Known rows, with every step that occurs
limed > bigik > roved > pere: [ -25  -82  373  -72    5   11   82 -218 -262  255  -99  335 -245 -125
  129 -326  246 -207  -77  190  -85   47  132 -220 -399 -271   26   56
 -433 -131  -37 -562  356   30  -79 -119  544 -491 -133 -288  198   61
   38  -60 -120  -29 -128   33  311  261]
muzom > roved > lige > vigef > bigik > limed: [-170 -169   95  -57  380  -15  -58 -201 -280   81  -61 -194 -258  -16
  339 -225  611  -66 -339  278  117   -6  196 -164 -185 -313   77  -67
 -105  -23    0 -597  582  -66   52  -47  333 -175 -189 -386  -24  -35
 -201 -114 -122  143 -149  154 -266  -37]
roved > muzom > pere > bigik > moler: [  12 -227  262   59  150  173   57 -154 -165  229    2   71 -351   95
  175 -283  350   20  -87 -109  -76  141  172 -243 -353 -454  -96 -249
 -136 -204 -128 -481  147  164  -76  196  433 -344 -182 -198  415  182
   61  -99 -163  529   24  305    5  126]
muzom > lige > vigef > bigik: [-147 -118  208   26  274   16  166 -258 -237 -114  -18 -228  -15  260
  343 -247  628 -197 -291  247  123   53  259 -249 -113  -55  147 -179
 -151   53  -58 -468  563  -52 -160  -47  176 -116 -296 -467  -42 -188
  -91   61   22  245 -319  182 -439  -17]
geserut > moler > raladob > muzom > lige > vigef > bigik > roved: [-320   64  256 -276  314   16   24  -93 -418  -97  246  132   17   90
  102 -278  493  -73   83  257   40  136  152   10 -318 -163  129 -529
  -38  -28 -126 -764  482  -93 -118  -79  166 -188 -178 -602  219  118
 -147 -135   44  408 -286  205 -167  325]
geserut > moler > vigef > bigik > limed > nuboget > roved > lige > muzom > raladob: [-409   55   32  -34  442  -34 -277 -159 -303  -39  222 -176  -26 -106
  410 -319  280   79   -9  271   76  149  183   57 -253 -277 -134 -358
 -164 -141 -115 -751  605  -91 -243  -34  247 -318 -109 -365  176  -98
 -143  -57  -17  197 -287  168  -38  184]
vikebu > muzom > pere > bigik > limed > nuboget > geserut > moler > raladob > roved: [ -31 -194  -66 -320  193  -20   89   31 -322  282  -44  -55 -225 -252
   38 -182  336  230  -74  139 -229  225 -114  295 -265 -592 -222   13
 -384    9   38 -651  448  -70  151  -24  518   -2 -154 -227  537  196
   59  -70 -109  270 -172  105  -59  399]
roved > nuboget > geserut > moler > raladob: [-298 -181  133 -549  330   41   69 -114 -305  -11  221 -180  185   83
  392 -259  -83  198 -253  -23 -139  101  -10  -40  -79   96 -307 -236
 -186  -49 -102 -613  344 -131 -101   24  360   58  -99  -60  391  123
 -111 -270  -73  281 -453 -102 -119  133]
raladob > nuboget > moler > vikebu > geserut > vigef > bigik: [-436  -47   70  -62  436   28   60 -401 -208 -366  242 -149 -225  258
  179 -158  191  229 -481  -79  122    3  136  -68 -105 -328 -222 -111
 -239   54 -127 -622  445  -37 -185  110  343  -86 -244 -134  461  -77
  103 -147    3  140 -393 -310 -361  -68]
nuboget > geserut > vigef > bigik > limed > raladob > muzom: [-241  -70  -41 -277  132  -59   69 -208 -268   74 -182 -308   57  152
  290  -72  281  170 -312   -2 -195  227  118 -168  116  -69 -180   -7
 -266  -96 -134 -271  489 -154  -74   21  418 -157 -160 -419  306 -438
   73  -95  -22   90 -385  136 -433   18]
raladob > nuboget > roved > lige > muzom > moler: [-231 -236   -7  -67  406  116  -11 -227  -46   20  147 -131 -277   15
  242 -267  227  162 -127   86   80   42  388   83 -225 -232  -93 -306
   33 -217   34 -661  497  146   29   95  525 -216 -446 -190  153  153
 -136  -96  136  -51 -184 -139   15   13]
nuboget > moler > vikebu > geserut: [-378  -67   67 -138  212   17  -46 -350 -253 -443  141    8 -104  325
  109 -281  186   71 -205  -53  249  -80  353 -292 -158 -471  -79 -150
 -292  187 -247 -713  437   -1 -199   72  258 -165 -208  -73  375  -23
   60   41  -82  407 -547  -79 -404  -78]
limed > nuboget > muzom > raladob > moler > vikebu > geserut > vigef: [-160   61 -233 -282  464  -32  112 -335 -110 -324  290  -87 -100   32
  157 -498   17  240 -229 -292   58   34  172   15 -196 -440 -186 -226
 -239   28 -201 -507  449   31 -106  -92  495  -77 -208 -298  465 -131
  172 -236   19  269 -362  151 -278   42]
geserut > moler > vikebu > muzom > pere > bigik > roved: [-296   12  170 -124   90  -73  -24  -73 -285  -83  221  209 -113  -69
  -31 -266  374  -10  103  136   18  143   65  -60 -335 -572  -82 -126
 -361  -29 -101 -740  355  -16  -88    5  370 -218 -107 -108  353  205
   32   46  -56  398 -230  102 -149  185]
nuboget > roved > pere > bigik > moler > vikebu > muzom: [  23 -220   73  116  167  209   26 -179 -299  145   23  195 -299  -10
  -27 -246  165  -91  164   81 -113  -12  372 -271 -437 -504 -140 -186
 -283 -179 -130 -825  426  121   62  -58  584 -325 -462 -167  438  190
  237  120   97  243 -304  141  218  224]
lige > roved > muzom > moler > raladob: [  62 -292  412 -277  203  104 -334 -208 -277   93  271 -106 -331  -23
   71 -105  112   88   78   -8  282    8  245  -22 -297 -239  -23 -424
   85 -203 -110 -564  377  -50   32  322  369 -301 -224 -311  235  417
 -190 -212   -6  446  -99   39 -121  244]
limed > raladob > vikebu > geserut > moler > vigef: [-426  112   32  -69   60 -232  -89 -272 -307 -353   94 -135  -28  349
  238 -383  225   92 -291  -52 -199 -103  243 -335  143 -248 -169  -55
 -213   10 -299 -391  397  133  -95  -64  394 -265  -87  -69  294 -474
   74  -16  121  353 -342   94 -582  228]
moler > raladob > roved > pere > muzom > lige > vigef > bigik: [ -25 -187  343 -179  410  220   64 -116 -346  199    8   42 -175 -126
   61 -258  405 -127  -57  302  108   -7  158 -119 -415 -104  142 -368
 -100   25  -27 -745  605 -161   38   42  424 -262 -442 -628  255  174
   -3 -238    0  310 -189  188   60  206]
lige > vigef > bigik > roved > nuboget > muzom > moler > raladob: [-239 -181  290 -184  524  187  -94 -258 -348 -151  515   75 -245  -61
  474 -243  292   80 -168  135  -25    9   74 -100 -469 -153   55 -463
  -35 -162 -149 -477  603  -37 -158  -94  470  -52  -75 -572  212   54
    9 -364  -59  287 -325   97  -96  132]
pere > muzom > raladob > moler > vikebu > geserut > vigef > bigik > limed: [-245 -232  282 -155  515   36  -21 -430 -142 -241  203 -136   25  -35
  275 -215  114   -9 -244 -104  119  202  107 -359  -65 -274  -86 -319
 -178  -28 -308 -519  318 -197  -55   83  512  -48 -144 -384  235 -353
   21 -182   15  552 -393  217 -115 -185]
nuboget > moler > vikebu > geserut > vigef > bigik > limed > raladob > roved: [-339   43  -17  -30  298  -10  -39 -390 -388 -275  142 -147 -224  214
   95 -202  209  172 -241  -49  180  -20  197 -202 -181 -452  -15 -103
 -251  214 -190 -812  616 -130 -120   -1  415 -241 -256 -194  457 -268
  205  -48 -167  184 -489  -42 -235   73]
pere > muzom > roved > lige > vigef > bigik > moler > vikebu > geserut: [-167 -248  312   18  510  110   33 -356  -64 -210   85  -88 -156  130
  402 -324  478  -48 -244   73  216  -65  301 -453 -239 -393   53 -391
   31 -135 -237 -662  481   88  -85   77  325 -108 -434 -430   28 -341
 -127  -42  -56  632 -124   89 -322 -150]
vigef > bigik > moler > raladob > vikebu > muzom > roved > nuboget > geserut: [-228 -376  332 -156  281  139   47 -148 -197  -84  308 -279 -266  107
  446   -9  239   49 -346   24 -318   49   18  -80   25 -233 -314 -364
 -208  -86 -256 -610  463 -139   11  151  223  178 -503 -370  493   39
 -125   24  239  615 -283   34 -291  251]
raladob > moler > vikebu > geserut > vigef > bigik > limed > nuboget: [-273   -3   63  -75  385  -23   39 -413 -273 -275   96 -236 -104  118
  313 -297  199   69 -361 -136  160   34  101 -245   21 -310 -214 -154
 -273  204 -286 -439  592  -93  -45   79  523  -73 -226  -72  454 -234
  217  -28   66  222 -498  -51 -455  -26]
moler > vigef > bigik > roved > lige > muzom > raladob > vikebu > geserut: [-407 -106  394   65  202    8 -355  -58 -225 -187  134  -51  -96  198
  480 -403  407 -188 -146  250  -24   59  298 -257 -106 -388 -241 -227
 -293 -124 -203 -420  683  -13 -311  -42  207 -365 -111 -405   31 -344
 -116  -53  111  329 -128  271 -371 -200]
lige > roved > muzom > raladob > moler > vikebu > geserut > vigef > bigik: [ -62 -133  503  -49  330   66 -294 -288 -270  -60  252 -228 -267   71
   73 -112   56   29  -75 -132  274   90  144 -161 -180 -363 -165 -356
  -75 -130 -157 -558  446 -190  -50  266  352 -282 -268 -391  279   18
 -112 -211   16  540 -145  139 -168   21]
muzom > pere > bigik > vigef: [ -84  -55   33  113   70   69   44  -41 -336  450 -170   64 -180    6
   81 -240  504 -118 -369  -79 -145   95  114 -237 -228 -502 -121    9
 -266  -58 -151 -428  375  299 -181   80  304 -242  -85 -193  234   63
  -47   40   25  311  -17  266 -262  140]
lige > muzom > roved > pere > bigik > moler > vigef: [ -92 -174  253    0  155   86 -109   91 -385  327    4  -77 -152   79
  244 -339  305  -53    2   86    7   16  325 -356 -302 -436 -171 -387
 -256 -317 -246 -585  333  287   42  274  418 -386 -386 -225  504    2
  -26  -68   -1  367   27  237 -129  157]
nuboget > geserut > vikebu > muzom > moler: [-267 -403  147 -416   51 -223   53 -263  -79 -124   56 -134  110   24
  163  -94  269  176 -180   82   38  -21  358 -122  -21 -121 -334  -27
 -267 -168 -236 -318  417  -18   -3  114  436  116 -239  -79  181  -43
  -78   37   63  338 -509   58 -486 -101]
vikebu > geserut > vigef > bigik > limed > raladob: [-129   -4  108    0   95 -138   38 -277 -282   -1 -131 -248  -95  247
  225 -199  116  172 -421  -20  -51  140   66 -159   -4 -112  -74  105
 -152  146 -151 -345  483  -18 -127  -87  443 -181   61 -277  180 -563
  126 -124 -127  108 -388   87 -271  121]
geserut > moler > vikebu > muzom > raladob: [-381  -42  111 -288  167 -139  -75 -157 -191 -258  301    1   63  -78
   59 -184  193   -4  -48  121   64  126  155  -31 -186 -403  -51 -252
 -254   51 -152 -713  277 -141 -101   82  322  -51  -76 -215  277  145
  -83  111   57  492 -432  159 -164  128]
vigef > bigik > roved > lige > muzom > moler > raladob > nuboget > geserut > vikebu: [-384 -291  421 -152  303  -42  -61 -117  -44  -11  343  -11 -184  -43
  298 -196  327  158  -63  303   81  113  183   56 -212 -113 -158 -331
 -190 -231 -115 -504  747 -205 -101  106  307 -184 -342 -436   84  105
 -257 -146  172  140 -281   46 -130  -51]
vikebu > geserut > vigef > bigik > moler > raladob: [-163 -119  251  -51  114  -49   24 -173 -277  -14  -43 -127  -63  326
  316 -223  149  106 -411  -93    6   14  219 -241 -109  -99 -118 -150
  -59   72 -249 -474  473  107 -251   29  298 -132  -70 -336  238 -295
   24  -15    5  384 -284  -11 -324  133]
vigef > bigik > limed > nuboget > roved: [ -75  -60   38  110  304  151   46 -376 -125  101  102 -301 -388 -171
  274  -74  169  191 -236  241 -125  255 -143  234 -116 -169  -75  -27
 -231   67   17 -499  617 -260  -59  -80  400  -91 -274 -374  280  -53
   62 -136   21   -6 -393   95   80  291]
vikebu > muzom > moler > raladob > roved > pere: [  39 -378  190 -309  186   43 -103 -120 -282  103   83  129 -297 -207
   14 -131  286  -75   14  133   -6   18  295   44 -363 -378  -51 -264
 -113    6  -84 -616  381   31  180  151  588  -34 -225 -296  291  348
   87  -20   50  308 -286   94  -76  265]
moler > vikebu > muzom > pere > bigik > roved > nuboget: [-162 -199  165 -144  152  140   51   49 -182  -27  265   98 -191 -105
   82 -336  204  -28  -38   99 -143  164 -128    4 -333 -687 -193  -86
 -495  107  -44 -604  408   -5  -10    0  488 -120 -229 -123  407   86
  145    1  -72  371 -247  182  -36  -14]
lige > roved > nuboget > moler > raladob: [-140 -206  297 -287  359  180 -251 -144 -463   18  437 -159 -205   67
  133 -168 -103  182 -172  -43   64   47  -75  129 -221 -220 -207 -293
 -179  -52    6 -711  408  -49  -32  246  222 -151 -276 -182  364  394
 -197 -238  -61  389 -328 -178  -26  278]
pere > muzom > roved > lige: [ -86 -275  207 -127  352   55   44 -250  -14  -15  -77   -7 -138   -5
  162 -334  464  -76 -137  115  147   52  242 -247 -144 -255   56 -159
  -88 -152  -26 -634  312   76   31  128  332 -231 -403 -289  -10  -40
 -218 -167  -96  420  -56   90 -209 -124]
roved > lige > vigef > bigik > moler > vikebu > geserut: [-332 -139  205   54  323   -9  -95 -264 -160 -215   54  -59  -49  295
  573 -352  495  -91 -412  162  148  -76  420 -394 -224 -317   60 -293
  -17   -8 -166 -418  682   59 -297   15  266 -215 -124 -421 -145 -207
 -100  268   38  393 -388  123 -409 -182]
geserut > vikebu > muzom > pere > bigik > moler > raladob > nuboget > roved > lige: [-282 -412  105 -102  213  -77  115   17 -138   86  279  111 -170 -107
  -53 -279  336  203 -153  165 -105  -37  137  181 -349 -502 -280 -161
 -296 -125 -113 -672  434  209   81   66  416 -101 -408 -199  307  225
 -107  124  112  446 -304  170   83  123]
limed > raladob > moler > vikebu: [-401  -32  -29  -41  246  -88   15 -232 -254 -274  224 -138  -89   80
  230 -345  217   82 -313  -38  -29  -56  110 -336  110 -310  -10 -186
 -360  100 -221 -403  466   43   71  207  573 -190 -347 -114  435 -195
   98   90  238  299 -456   48 -349  137]
roved > nuboget > muzom > raladob > vikebu > geserut > vigef > bigik > limed: [-110 -122   96 -335  374  123   23 -333 -230 -147  390 -202 -127  123
  208 -213 -130   75 -315 -220 -233  228  -16   62 -130 -193 -265 -189
 -125   -9 -182 -505  291 -179  -71 -206  434   29  -22 -315  365 -162
   93 -451 -148  285 -478  353   42  -43]
limed > raladob > nuboget > moler > vikebu > geserut > vigef > bigik: [-456   40  -63   28  399 -104   95 -331 -231 -348  283 -204 -222  243
  192 -243  101  361 -491  -85  -70  -10   16 -104    0 -316 -111  -77
 -293   76 -138 -543  480    5  -85   76  454 -168 -248 -213  473 -409
  149 -112   60  116 -416 -195 -314  158]
muzom > lige > vigef > bigik > limed > raladob > vikebu > geserut > moler: [-232   31  127  -48  273 -149  161 -404 -356 -305   52 -313   15  386
  296 -268  522  -87 -242  150   26   65  257 -282    5 -108   85 -172
  -79  123 -221 -537  543 -156  -38 -221  233 -102 -142 -365   54 -472
  -17   31   -9  262 -465  253 -505  160]
vikebu > geserut > moler > vigef > bigik > roved: [-264   68  344   51  163  -71 -179 -281 -370 -180   29    8  -98  243
  280 -306  298  -13 -188  173  121   20  215 -200 -168 -223 -191  -64
 -116   -8 -184 -539  536   74 -302 -131  269 -154   70 -162  129 -314
   25 -177  -77  254 -220  -29 -321  100]
vigef > bigik > limed > raladob > nuboget > roved > lige > muzom > pere: [-238 -112   71  181  329  151  -22 -146 -127  186  100 -334 -443 -163
  221  -77  261  220 -246  310 -154  315 -132  230  -89 -344  -21 -111
 -253   32   31 -461  599 -195   85   89  411 -254 -351 -522  255 -201
  -93  -91   27   31 -336  235  160  210]
geserut > vigef > bigik > limed > raladob > nuboget: [-259  -39    3  -41  248  -80   53 -261 -281   81   62 -299 -149   22
  270  -97  216  213 -493   36 -154  226 -101    4   -6  -24  -84   64
 -231    6  -27 -341  431 -113  -77   69  484 -232  -35 -313  295 -281
  109 -151  -45  -73 -314   -5 -158  150]

Rows
[ -50 -160 -221 -181  214 -134   38 -296 -326  103  286  -80 -252   63
  146 -185  198  233 -267  -11 -136   82  130  -76  -97 -399   25  -47
 -190 -260 -159 -464  399   39   91 -155  743 -128   43  -79  469   -1
  200 -195   74  -82 -328  125   17  195]
pere > bigik > limed > raladob > nuboget > muzom > moler
[-221 -222  137  -19  191  214   48  203 -216  368  171  -95 -248  -32
  194 -269  169  259  -39   29 -145  155   93   37 -322 -486 -119 -453
 -237 -224 -135 -625  366  257   16  262  437 -300 -477 -359  610  178
 -145  -40  107  418  -26  148  127  302]
lige > muzom > pere > bigik > moler > raladob > nuboget > roved
[-136 -137 -290 -322  375  -18  139 -317 -347 -160  218 -348 -104   68
  224 -287  234  217 -376  164  -69  181   42   68  -61 -257   53  -44
 -146   88  -62 -393  410 -109  197 -132  588  -55    3 -328  347 -290
   97 -166  -67 -100 -484  231    0  174]
bigik > limed > raladob > nuboget > muzom > lige > vigef
[-170  -72  410  -73   75  -60  -35 -463 -142 -272   44   32 -262  373
  195 -262  294  -65  -50 -249  -49   27  426 -373 -109 -159 -217 -171
   10 -116 -302 -442  371   -6 -138  -72  404 -311 -133 -131  172 -195
  115 -212  -41  348 -163  108 -554  -17]
raladob > vikebu > geserut > vigef > bigik > roved > muzom > moler
[-179 -300  298 -292  243  110  117  -92 -212   28  256   50  -91 -107
  186 -381   69  151  -49   83 -232  235 -136  109 -317 -247 -454    6
 -387  -55   24 -478  378  -40   41  -51  465    6 -181  -83  249   -8
    6 -295 -203  204 -248  112   77   17]
bigik > roved > nuboget > geserut > vikebu > muzom > pere
[-102   56   93  -27  111  -71   55 -260 -288   25 -147 -202 -104  273
  142 -191  169  124 -351  -44 -111  193   74  -92  -18 -213  -63  -29
  -87  123 -163 -329  448   35  -99 -102  437 -173  -14 -406  213 -614
  173 -151 -104  161 -369  208 -273  117]
vikebu > geserut > vigef > bigik > limed > raladob > muzom
[ -89  -15  -64  -40  423  223 -151 -367 -281   14  145 -107 -317  -42
  286 -196  404  -25  -24   48  -27   64  261   50 -251 -454 -118 -468
   30 -137 -211 -514  541  158  -94 -101  484  -99 -330 -436  277 -200
  238 -171   75  143 -217  217 -243  126]
raladob > muzom > moler > vigef > bigik > limed > nuboget > roved
[-260 -160   46 -381  391  -14  116 -258 -218 -124   67 -179 -129  -45
   70 -109  215  174 -257  102   -4   60  139   -8  -85 -328 -399  -43
 -281 -119  -71 -609  312 -153  171  105  480   82 -286  -76  514  105
   17 -208   45  104 -269 -194 -286   61]
raladob > nuboget > geserut > moler > vikebu > muzom > roved > pere
[ -63 -334  322  -23  233   58 -269 -225 -308  -93  133  163 -327 -111
  246 -168  439 -211    1  223  -29   65  281 -134 -332 -447 -218 -161
 -259 -118 -155 -414  439   78  -21   92  472 -101  -82 -266  150   12
  178   -7   16  256 -249   98 -275   72]
vikebu > muzom > moler > vigef > bigik > roved > pere
[-277   79  176 -267  160   12  -16   47 -427  168  183  309 -103  -28
  -77 -303  369   36  123  105  -93  153   52   53 -357 -401    2 -370
 -183 -113 -115 -754  319   60  -76  -44  302 -290  -89 -383  407  326
  -74 -207    7  424 -122  202  -24  375]
geserut > moler > raladob > muzom > pere > bigik > roved
[ 261  -93   21 -147  105  112  -18 -221 -400  156   -5   33 -161  230
 -270 -234  452 -300    7   -1  203   61  468 -139 -261 -405    3 -140
 -106 -169 -143 -611  493   97  -11   -9  164 -311 -328 -394  203  197
  -61  -55   56  194 -247  391 -195   99]
nuboget > muzom > lige > roved > pere > bigik > vigef
[  65 -102  192   51  208   35   86 -193 -375  200  -43   44 -330  137
    8 -300  261  -93 -135  -37   55 -140  304 -462 -308 -542 -165 -110
 -241 -127 -258 -767  353  136  106  -51  497 -200 -335  -76  441   23
  169 -134   -8  301  -45  137 -133  120]
muzom > roved > pere > bigik > moler > vikebu > geserut
[-409    1  -22  -77  273  -58  -44 -374 -351 -404  177 -129 -126  284
  154 -212  156  184 -265  -62  150   12  188 -267 -107 -431  -46  -97
 -330  230 -276 -697  521 -131 -157   19  325 -236 -125 -184  432 -312
  160   11 -146  275 -623  -21 -349   30]
nuboget > moler > vikebu > geserut > vigef > bigik > limed > raladob
[-475 -151  296   13  401  101 -308 -361 -349 -449  335  100 -272  210
  328 -282  414 -104  -68   30    6    6  325 -318 -221 -440 -242 -294
 -339 -153 -238 -692  427  -99 -273   61  179 -344 -162 -275  361   13
    4 -169  -50  467 -244  103 -326  -64]
nuboget > moler > vigef > bigik > roved > muzom > raladob > vikebu
[-341 -167   26 -480   55 -137    8  -27 -365   45  -96   -8  161  111
  140 -133  420   15 -165  -45 -202   53  298 -234   -3 -314 -322 -135
 -274 -124 -314 -586  422  -26  -73   55  211  -56  -88 -172  428  124
 -212   96  150  506 -313   89 -589  227]
nuboget > geserut > moler > raladob > vikebu > muzom > pere > bigik > vigef
[ -67 -225  199 -217  264  147  146 -144 -218  300   55 -206 -190 -182
   88 -193  181  149 -250   42 -136   83  -66  204 -267 -224 -356  -28
 -196  -28  120 -596  478   16   79   58  578   91 -494  -99  344   61
   62 -284 -179  184 -147   76   65   60]
raladob > roved > nuboget > geserut > vikebu > muzom > pere
[ -93  -31  126   61  109   39  -10   32 -237  381 -155  -44 -167  172
  175 -440  449  -26 -103  -57  162    0  429 -214 -393 -529    1 -271
  -26 -117  -22 -752  657  267 -139  114  494 -469 -463 -225  183  -35
   15  127 -102  227  103  175  -88  -53]
raladob > roved > lige > muzom > pere > bigik > moler > vikebu > geserut > vigef
[-273 -221  268 -123  498  199   12 -228 -386   56  272 -252 -103   49
  699 -154  282  141 -466   89 -139  -43   80 -217 -283  -44  -90 -457
    3 -164 -132 -496  640  -15 -178   69  454   79 -284 -496  320  -72
  -19  -96   40  384 -252  -31 -150  198]
lige > vigef > bigik > moler > raladob > roved > nuboget > geserut
